What each symbol does to the points:
at | lu po vo ke fi bo
z642 | z904 z743 z987 z223 z402 z533
z455 | z678 z173 z594 z176 . z565
z354 | z521 z841 z533 z819 z840 z223
z150 | z157 . z343 z841 z533 z743
z144 | z402 z904 z565 z775 . z176
z619 | z987 z407 z306 z904 z565 z173
z273 | z840 z521 z176 z594 . z775
z698 | z407 . z965 z743 z987 z343
z324 | z176 z533 z678 z840 . z402
z678 | z455 z589 z721 z324 . z511
z775 | z910 z396 z144 z932 . z273
z511 | z565 z987 z205 z402 . z678
z533 | z700 z150 z589 z354 z324 z642
z743 | z329 . z698 z481 z642 z150
z987 | z619 z698 z740 z642 z511 z589
z407 | z698 . z132 z329 z619 z146
z594 | z721 z331 z273 z455 . z932
z396 | z223 z602 z904 z306 z775 z521
z904 | z642 z329 z619 z396 z144 z700
z146 | z343 . z796 z157 z173 z407
z602 | z481 . z329 z132 z396 z940
z965 | z132 . z481 z698 z740 z276
z132 | z965 . z602 z407 z306 z796
z173 | z589 z146 z331 z700 z455 z619
z276 | z796 . z841 z343 z819 z965
z329 | z743 . z407 z602 z904 z157
z306 | z740 z132 z396 z619 z932 z331
z176 | z324 z700 z455 z273 . z144
z205 | z932 z740 z910 z511 . z721
z565 | z511 z619 z932 z144 . z455
z796 | z276 . z940 z146 z331 z132
z521 | z354 z940 z700 z331 z273 z396
z840 | z273 z354 z324 z721 . z910
z932 | z205 z306 z775 z565 . z594
z331 | z819 z796 z521 z173 z594 z306
z819 | z331 z276 z354 z589 z721 z740
z481 | z602 . z743 z965 z223 z841
z910 | z775 z223 z402 z205 . z840
z223 | z396 z481 z642 z740 z910 z354
z721 | z594 z819 z840 z678 . z205
z740 | z306 z965 z223 z987 z205 z819
z402 | z144 z642 z511 z910 . z324
z700 | z533 z157 z173 z521 z176 z904
z343 | z146 . z276 z150 z589 z698
z940 | z841 . z157 z796 z521 z602
z157 | z150 . z146 z940 z700 z329
z589 | z173 z343 z819 z533 z678 z987
z841 | z940 . z150 z276 z354 z481

The rows follow the links: the fewer symbols apart two points are, the more alike their rows tend to be.

Each row is also shifted at random along 10 hidden directions that mean nothing.

Some points, each with a row of numbers:
z840
-8	23	-4	33	43	-36	14	30	-16	54	-56	18	-30	-41	20	24	-41	28	65	45	17	28	-1	76	-9	-43	-38	34	21	-16	-39	-10	11	28	-35	2	17	3	-21	77	11	-38	-20	31	-13	-75	28	-11	37	-43	-3	-7	-53	22	-13	36	34	7	0	35	-118	19	52	-53	4	18
z150
6	5	5	-15	-3	10	45	-22	-27	1	39	3	-3	47	-27	10	29	5	-49	-31	0	-11	6	-10	5	32	19	-27	-43	2	-18	-32	-14	-48	4	-17	-16	-24	7	-23	-41	-29	-9	5	28	26	22	-9	-48	8	-9	-4	45	1	-4	-2	48	-23	-12	-38	29	7	-69	-21	37	6
z324
1	-7	41	12	16	-6	-8	44	2	45	-24	22	-41	92	-50	33	18	-9	21	32	-27	-13	-15	30	-49	-71	-44	-75	-12	-6	-53	-11	21	55	67	1	-9	-18	34	-33	-19	-20	1	1	51	39	34	35	27	22	10	11	-8	-21	3	9	19	-18	11	-34	5	9	-7	2	-3	52
z775
-10	9	-2	8	2	-7	39	9	41	21	23	27	-25	-23	18	-19	-19	14	-2	43	56	-13	-2	16	26	-7	41	52	34	-28	-9	-16	46	-4	29	-5	-41	-7	-17	16	-48	-13	2	-3	-52	-32	-20	-31	15	-28	8	-22	-26	22	2	-31	4	42	-21	-2	-17	28	54	-40	-34	-48
z940
-3	-35	-38	22	25	-11	-102	-5	61	-35	19	-22	58	9	-8	38	-12	-33	66	0	-14	-12	-12	-44	-15	-37	-27	-5	28	31	36	50	0	15	83	29	-27	58	2	26	64	60	-29	-42	-8	10	-49	-1	3	46	-6	27	-1	-51	17	-5	-148	3	6	-11	12	-29	63	56	4	-32
z743
-8	14	48	17	9	15	34	14	-26	8	-77	12	-10	-50	45	-7	-53	-17	16	38	30	-20	-16	80	-44	-59	-38	34	48	18	0	-35	-41	65	-109	15	64	-13	-18	4	5	-10	-31	23	-8	-59	29	2	12	-49	0	10	-48	44	-22	6	107	-41	43	30	-70	47	20	-16	-9	17
z589
2	-7	28	-7	16	6	-11	19	-7	16	-8	0	-27	-4	16	17	23	-36	-88	-26	-43	-19	-10	27	10	-7	-16	-45	-20	12	39	-11	-61	-10	10	9	-35	-14	3	8	38	0	-38	-24	58	38	-11	47	-34	24	3	18	12	-1	-2	4	-48	-29	-11	-46	52	-8	11	28	26	4
z904
-1	-4	-10	-6	-32	14	65	-15	-31	-57	10	-6	21	16	-11	-27	6	26	5	-1	28	12	9	-37	25	38	43	37	31	-17	3	1	52	2	-24	-6	5	13	-24	-4	-32	1	15	37	-38	-29	-9	-37	-1	-22	-8	-23	-3	1	10	-39	40	3	-5	13	-43	17	-18	-21	-10	-21
z276
-6	-4	-3	-2	36	-22	-7	-14	28	22	27	-12	5	16	-39	41	19	-10	-10	22	20	-21	2	19	-24	-37	-4	-6	-25	-1	-7	-28	20	-33	58	17	-46	-22	-1	14	5	7	-25	-24	-1	-26	-5	-8	-7	21	26	23	0	17	9	3	-38	23	0	-42	-28	-7	40	-18	2	-42
z841
-6	2	2	14	5	0	6	-5	-12	-35	19	-1	9	-28	26	8	4	-17	-20	-4	1	-20	-19	19	16	-3	-18	-10	5	14	22	-13	-45	-42	-48	-8	4	-19	-10	6	11	-2	-51	-9	12	-22	14	-16	-43	11	1	8	4	12	5	7	-5	-10	9	-9	-33	26	-2	-12	24	-28
z602
8	4	-21	-21	5	17	5	-36	-28	47	-48	-4	12	-3	-23	-23	-41	0	19	6	50	12	46	-19	-48	0	15	69	14	-7	-53	-19	44	49	-15	13	92	26	-9	-20	-56	-5	70	38	-41	-17	19	-5	42	-36	-25	-17	-10	5	-39	-12	75	-34	5	30	6	-13	-8	8	-10	14
z343
6	6	-1	-4	8	4	-37	-1	6	12	17	-28	18	-42	35	12	21	6	-28	-11	-1	0	10	7	0	-1	-16	-11	-19	32	34	11	-33	-52	-29	13	16	-21	14	-14	21	2	-13	-3	1	3	-2	15	-18	27	21	-7	19	-4	-3	28	-37	23	6	-12	-11	-9	25	-30	2	10
z740
-22	14	30	8	-24	0	15	70	-23	-14	-4	30	-40	-23	41	-25	12	-4	-64	0	-11	-11	-18	44	31	-21	-13	-35	-2	21	16	-4	-46	-15	-45	14	20	-40	26	-36	-4	-2	5	-19	43	10	42	22	-19	-11	32	12	-14	15	21	23	22	18	7	8	5	-10	-20	-6	-16	9
z987
-14	-5	28	-1	-45	-5	-9	44	-3	-66	13	-4	8	51	-24	-10	46	20	28	-5	-26	-2	-2	-21	9	-17	-11	-53	-4	20	12	23	33	15	43	29	-12	-9	33	-42	9	35	8	1	22	31	-8	18	4	20	51	25	-9	-34	53	2	-31	31	15	-4	-24	-39	-18	4	-29	10
z157
12	-8	7	22	38	12	8	69	-5	12	-55	4	11	2	13	7	-39	2	-26	-7	-4	1	19	27	-1	-42	-2	21	35	8	-7	-18	-8	58	39	17	-4	34	-16	45	5	3	-26	-19	21	16	-1	36	0	-33	-9	14	-27	-32	-17	-13	-24	-29	-27	-18	7	-24	28	43	14	20
z354
-1	1	-36	-16	-2	-7	-41	-26	28	62	-3	-8	2	-30	10	3	-16	1	63	2	13	18	27	4	-22	10	-24	27	-24	12	-29	9	-2	-15	-18	5	43	-5	16	-5	-33	-18	23	20	-29	1	-9	-32	16	13	-27	-13	7	-5	-6	14	11	-7	12	17	20	2	14	-25	26	14
z642
1	-6	-9	-31	-11	-1	7	-67	6	41	11	-3	7	33	-46	13	37	2	27	-7	19	-12	11	-36	-17	21	7	12	-26	-16	-20	-15	34	-23	58	23	-49	14	-4	8	-16	7	18	38	-15	-4	-34	-14	-2	15	-8	5	28	8	2	-21	6	-17	-7	-13	26	0	1	-23	9	-7
z594
-10	-14	25	-8	26	2	22	-35	-74	-75	-16	-32	-18	11	-47	0	23	-43	-87	-9	-3	-9	1	-14	-12	2	27	-4	4	-39	32	2	63	34	-17	0	68	-2	-18	-46	26	4	16	31	0	-28	-11	24	37	28	0	-16	-18	1	-8	-29	-20	-32	9	-41	-67	34	29	19	-19	-63
z521
15	-1	-69	-6	17	-5	11	-45	-60	-26	17	-20	30	28	-59	16	15	30	14	-49	-15	47	29	-78	35	74	25	21	-13	-26	-17	25	44	-50	24	-14	6	50	-21	60	2	-12	30	37	-3	-20	6	-17	-6	4	-31	-11	26	-22	-10	-2	-45	-11	-39	12	-43	-43	-43	-2	45	5

From each start, follow one symbol. Which point do you reach?
Answer with the point's name.
-3	8	7	3	-16	0	26	-20	-48	-22	-8	21	0	34	-25	0	0	-7	10	-15	-13	-11	-14	4	1	10	-11	-23	-17	5	-21	-19	-43	-7	-30	-9	8	-5	0	3	-14	-3	-2	11	32	-8	51	-9	-26	-18	-9	26	10	20	0	10	62	-39	6	18	-7	-5	-80	10	28	19
ke: z965
3	-4	19	-4	-10	-26	40	18	-30	-67	7	-7	-9	24	-20	-6	17	14	4	-5	-18	14	-3	8	33	10	16	-17	-8	-19	2	-5	42	11	-3	-18	-11	-16	-9	-4	2	1	-28	20	5	-2	-14	-5	-2	-1	15	3	-12	-10	30	-8	6	8	10	-17	-64	18	-12	-18	-2	-23
lu: z455
13	-14	-20	-19	13	-1	16	-29	-39	-7	-30	-17	11	37	-49	-3	0	19	32	-23	13	34	43	-53	0	33	31	41	6	-31	-34	11	92	51	50	-3	27	52	-19	13	-27	-4	33	54	-25	5	-29	3	37	-8	-29	-25	1	-35	-11	-30	-14	-20	-18	-6	-26	-6	5	11	5	-4
bo: z144
-17	14	12	6	4	-15	-8	21	-28	-18	-22	9	-25	-67	43	-14	10	-7	-28	1	5	0	-5	25	33	-7	-7	22	13	4	32	13	-2	-11	-37	22	21	-3	-11	6	28	10	7	19	-7	-26	-8	20	21	-9	21	-11	-27	12	7	18	-39	29	-5	21	-44	10	45	-21	-29	-14
vo: z910
-10	8	-12	-10	-28	-25	71	25	18	-41	75	14	-8	19	-20	-6	21	31	-15	-6	9	9	8	13	64	38	50	2	-30	-20	-10	-31	31	-60	21	-28	-70	-45	-5	20	-43	-17	-37	-14	-7	2	-6	-50	-53	-7	19	7	6	2	47	-15	0	42	-13	-33	-28	0	-19	-37	22	-59
ke: z589
-28	-1	16	5	-42	1	12	-29	-15	-88	44	14	-13	16	-2	-5	30	-38	-11	3	-11	-37	-43	-8	22	14	-10	-44	4	9	38	9	-43	-32	-50	-5	-6	-27	-2	-40	12	16	-28	2	15	-16	5	-26	-36	27	3	17	9	19	38	-20	14	-18	31	0	-11	40	-39	-8	1	-36
vo: z642
-24	-4	16	-4	-24	-15	15	-20	-37	-125	15	-23	32	0	-15	-1	20	-23	10	-8	9	-21	-18	-6	17	-4	9	7	19	7	45	-2	17	0	-33	18	13	-7	-20	-22	31	52	-31	11	-12	-47	-17	-14	-11	9	31	27	-17	6	40	-16	-28	-1	33	0	-92	18	-3	3	-20	-73
lu: z132
-14	5	-2	3	-7	3	-4	-4	29	-3	44	3	-9	36	-34	8	21	5	-14	33	7	-20	-17	-19	-15	-18	10	-33	-6	-13	1	6	17	-24	46	0	-39	-21	14	-28	-2	8	23	-32	-2	-2	10	-6	5	15	28	7	1	11	12	-3	-6	38	0	-6	3	-11	-3	-4	-29	-18
po: z132
4	-12	4	1	-17	12	8	-16	-14	-42	3	8	6	17	-2	-18	10	-10	-12	-22	-17	-4	-17	-37	27	35	20	1	15	-9	23	17	2	16	12	-7	-22	37	-15	8	12	13	1	9	-2	13	-31	7	-4	0	-22	-7	14	-10	0	-28	-28	-18	-15	-1	34	2	-15	28	-9	-5
bo: z176
-2	14	24	10	-8	-15	9	22	-7	0	10	12	-22	-4	12	3	34	19	-20	5	-9	-3	-20	18	23	-3	-7	-28	-10	-3	18	7	-12	-26	8	7	-44	-16	3	7	19	-3	-6	4	14	3	1	21	-5	4	27	-3	1	9	17	9	-16	33	-15	1	-16	-1	1	-28	-17	16
lu: z565
-3	8	25	3	-12	-1	48	12	-39	-51	2	2	-13	11	-7	-22	21	19	-37	6	7	4	-4	-6	21	12	36	-2	15	-18	17	-3	43	9	-3	-6	2	-3	-10	-8	4	-1	12	20	-4	-17	-4	6	10	-16	25	-16	-16	12	9	-17	12	23	-8	-1	-56	13	-7	-14	-31	-14
bo: z455
-7	-18	49	-9	13	23	54	5	-38	-44	-36	-5	-9	65	-63	-5	4	-29	-73	7	18	-38	9	5	-37	-46	33	-6	24	-16	-3	-39	48	74	59	18	2	5	-14	-35	-11	31	3	-6	19	3	-9	32	11	-7	23	26	-28	2	-5	-55	21	-41	7	-50	-10	3	5	50	-25	-41
bo: z146
-2	5	25	-6	23	2	-4	2	-17	69	-47	22	-32	-20	2	3	19	-5	-25	14	23	-13	27	17	-24	-34	-9	21	4	-7	-13	-12	32	23	45	44	12	15	-3	-7	-12	1	34	38	0	2	-14	42	39	2	8	-12	-12	-3	-18	-10	-16	-7	-26	-18	14	2	58	-23	-21	17
po: z642
15	-17	5	-21	0	6	-1	-80	3	-40	11	-33	1	-12	-5	0	-4	-33	-12	2	-4	-3	-22	-17	-16	45	22	2	-10	-29	34	12	6	9	-59	-36	14	-7	-24	-28	23	-10	-24	16	-31	-16	-38	-25	4	17	-30	-30	17	30	-13	-17	20	-24	28	-15	-6	62	3	12	-6	-36
po: z173
11	0	3	-9	-18	31	8	-50	-3	-19	29	-15	22	23	-17	-5	16	-3	-14	0	20	-21	-7	-37	-33	21	11	-5	2	11	7	1	-12	-21	-35	-12	25	-11	3	-51	-15	5	13	2	-21	-6	13	-20	-17	7	-4	-8	24	11	-11	-14	55	-14	7	5	13	25	-43	-2	-9	5
vo: z407
0	5	0	2	35	-8	-23	-58	6	67	-2	1	-27	8	-45	29	13	-15	-21	29	5	-17	-14	-6	-43	-11	1	-3	-17	-30	-10	3	16	-12	50	5	-32	8	-11	18	26	-7	32	-4	-2	-28	-1	16	32	17	-3	-1	4	35	-29	1	-19	3	-22	-11	14	5	30	4	-24	-4
ke: z565
11	4	-28	8	12	16	-35	-6	14	16	21	-33	25	-19	6	11	25	36	9	16	19	23	20	-42	-22	-4	-17	2	11	9	12	36	40	-44	-14	8	50	-3	23	-25	8	-15	27	21	-35	-23	0	-9	27	32	12	-41	11	-18	-12	17	-31	41	-10	4	-68	1	34	-50	-13	18
lu: z533
25	1	-12	-13	12	11	30	-8	6	35	4	-20	15	9	-16	1	-13	27	-31	-20	13	18	37	-9	-3	25	36	26	-21	-8	-23	-30	12	-16	23	-18	-21	3	-7	20	-33	-17	0	-13	-8	9	5	-3	-16	-21	-6	-3	21	-1	-24	-5	31	5	-23	-16	31	-21	-19	7	23	9
fi: z173
